Below are the code and all the weights of a small trained network. Each question names an input and a class and asks about switching units off, where a switched-off unit gives its printed mean instead of its output.

import numpy as np


def w(rows, s, z=0):
    codes = np.array(rows[::2]) - 128.0
    scale = np.full(codes.shape[1], s)
    scale[-1] = z or s
    return codes * scale


def f(y):
    return np.maximum(y, 0)


def log_softmax(a):
    a = a - a.max(-1, keepdims=True)
    return a - np.log(np.exp(a).sum(-1, keepdims=True))


def net(x, mask):
    res = np.array(x, float).reshape(1, 3) / 4 @ E
    y = f(res @ A[0][:, :-1].T + A[0][:, -1])
    res = res + np.where(mask, y, B[0][:, -1]) @ B[0][:, :-1]
    return log_softmax(res[-1] @ U[:, :-1].T + U[:, -1])


A, B = {}, {}
E = w([
[11,122,123],'x0',
[113,2,99],'x1',
[149,146,17],'x2',
],0.0077)
A[0] = w([
[140,166,130,156],'neuron 0',
[76,109,149,254],'neuron 1',
[155,118,100,131],'neuron 2',
[100,141,209,162],'neuron 3',
[133,132,125,103],'neuron 4',
[150,125,124,90],'neuron 5',
[153,81,171,122],'neuron 6',
[85,125,134,133],'neuron 7',
[174,111,89,72],'neuron 8',
[145,181,131,152],'neuron 9',
[96,232,128,19],'neuron 10',
[74,55,105,107],'neuron 11',
[182,131,107,167],'neuron 12',
[122,101,250,115],'neuron 13',
[132,92,119,207],'neuron 14',
[137,140,109,139],'neuron 15',
[123,148,119,77],'neuron 16',
[91,123,133,117],'neuron 17',
[151,130,138,84],'neuron 18',
[152,52,136,194],'neuron 19',
[93,186,147,165],'neuron 20',
[142,126,97,83],'neuron 21',
[75,97,141,121],'neuron 22',
[79,122,137,139],'neuron 23',
[138,133,136,109],'neuron 24',
[165,122,104,122],'neuron 25',
[149,160,151,153],'neuron 26',
[151,80,170,110],'neuron 27',
[148,141,120,117],'neuron 28',
],0.024,0.0022)
B[0] = w([
[122,115,102,178],'neuron 0',
[162,80,120,201],'neuron 1',
[137,131,163,172],'neuron 2',
[196,181,110,216],'neuron 3',
[128,123,128,134],'neuron 4',
[132,137,143,150],'neuron 5',
[65,166,152,187],'neuron 6',
[160,112,139,172],'neuron 7',
[155,127,183,190],'neuron 8',
[115,109,90,197],'neuron 9',
[73,134,64,224],'neuron 10',
[124,36,123,228],'neuron 11',
[149,125,180,202],'neuron 12',
[163,253,98,249],'neuron 13',
[116,100,139,177],'neuron 14',
[143,125,134,157],'neuron 15',
[110,142,120,144],'neuron 16',
[152,108,133,165],'neuron 17',
[124,145,132,151],'neuron 18',
[62,111,138,216],'neuron 19',
[122,133,74,196],'neuron 20',
[156,142,140,161],'neuron 21',
[146,67,116,193],'neuron 22',
[161,100,137,179],'neuron 23',
[125,134,125,141],'neuron 24',
[147,123,169,177],'neuron 25',
[112,131,103,182],'neuron 26',
[68,173,146,186],'neuron 27',
[134,115,126,158],'neuron 28',
],0.048,0.011)
U = w([
[155,241,98,129],'0',
[11,133,128,88],'1',
[130,44,106,1],'2',
[179,123,234,165],'3',
[50,148,232,75],'4',
[60,122,54,239],'5',
],0.011,0.004)

Each question gives the input, the list of numbers given to net, and the class t.
The units are the neurons (one row each of A and B). Each row of codes is followed by its name. A weight is (code - 128) times the scale printed after its matrix; where a second scale follows, it is the last column's (A, B and U).
mask holds one flag per neuron, in row order. A switched-off neuron (its flag False) gives its mean, the last column of its row in B, instead of its output. The means were averaged over made-up inputs and are rounded, as every weight is.
A unit's drop is (log p(t) with every unit on - log p(t) with that unit switched off) / (log p(t) with every unit on - log p(t) with every unit switched off).
The circuit of an input: a set's keep is (log p(t) with only the set's units on - log p(t) with every unit switched off) / (log p(t) with every unit on - log p(t) with every unit switched off). Starting from the 12 units with the biggest drops (on a tie, the unit counted first), units are removed one at a time, each time the one whose removal leaves the highest keep (on an exact tie, the one counted first), for as long as the keep stays at least 0.8.
circuit, biggest first: the units of the circuit, biggest drop first
unit that matters most: the unit with the biggest drop
top k neurons: the k neurons with the biggest drops, biggest first
drop of u: that unit's drop, to one decimal
input [1,3,-3], class 2: circuit, biggest first	neuron 11
input [-2,4,-2], class 4: top 2 neurons	neuron 10; neuron 20
input [-3,5,-5], class 1: top 2 neurons	neuron 19; neuron 6
input [-7,5,4], class 4: top 3 neurons	neuron 19; neuron 3; neuron 1
input [1,8,7], class 2: top 2 neurons	neuron 11; neuron 13
input [-2,6,-7], class 0: top 2 neurons	neuron 13; neuron 3
input [2,3,6], class 2: top 3 neurons	neuron 13; neuron 11; neuron 3
input [-3,8,-4], class 1: top 2 neurons	neuron 19; neuron 12
input [-3,8,6], class 4: top 3 neurons	neuron 19; neuron 3; neuron 1
input [-5,2,2], class 3: top 2 neurons	neuron 10; neuron 8
input [-4,-8,-2], class 5: top 2 neurons	neuron 10; neuron 9
input [-3,-3,0], class 5: top 2 neurons	neuron 13; neuron 3
input [4,-8,-1], class 5: drop of neuron 10	1.3
input [0,-4,4], class 5: drop of neuron 13	0.5
input [-6,-4,5], class 3: drop of neuron 16	0.0
input [-1,5,-2], class 1: unit that matters most	neuron 12
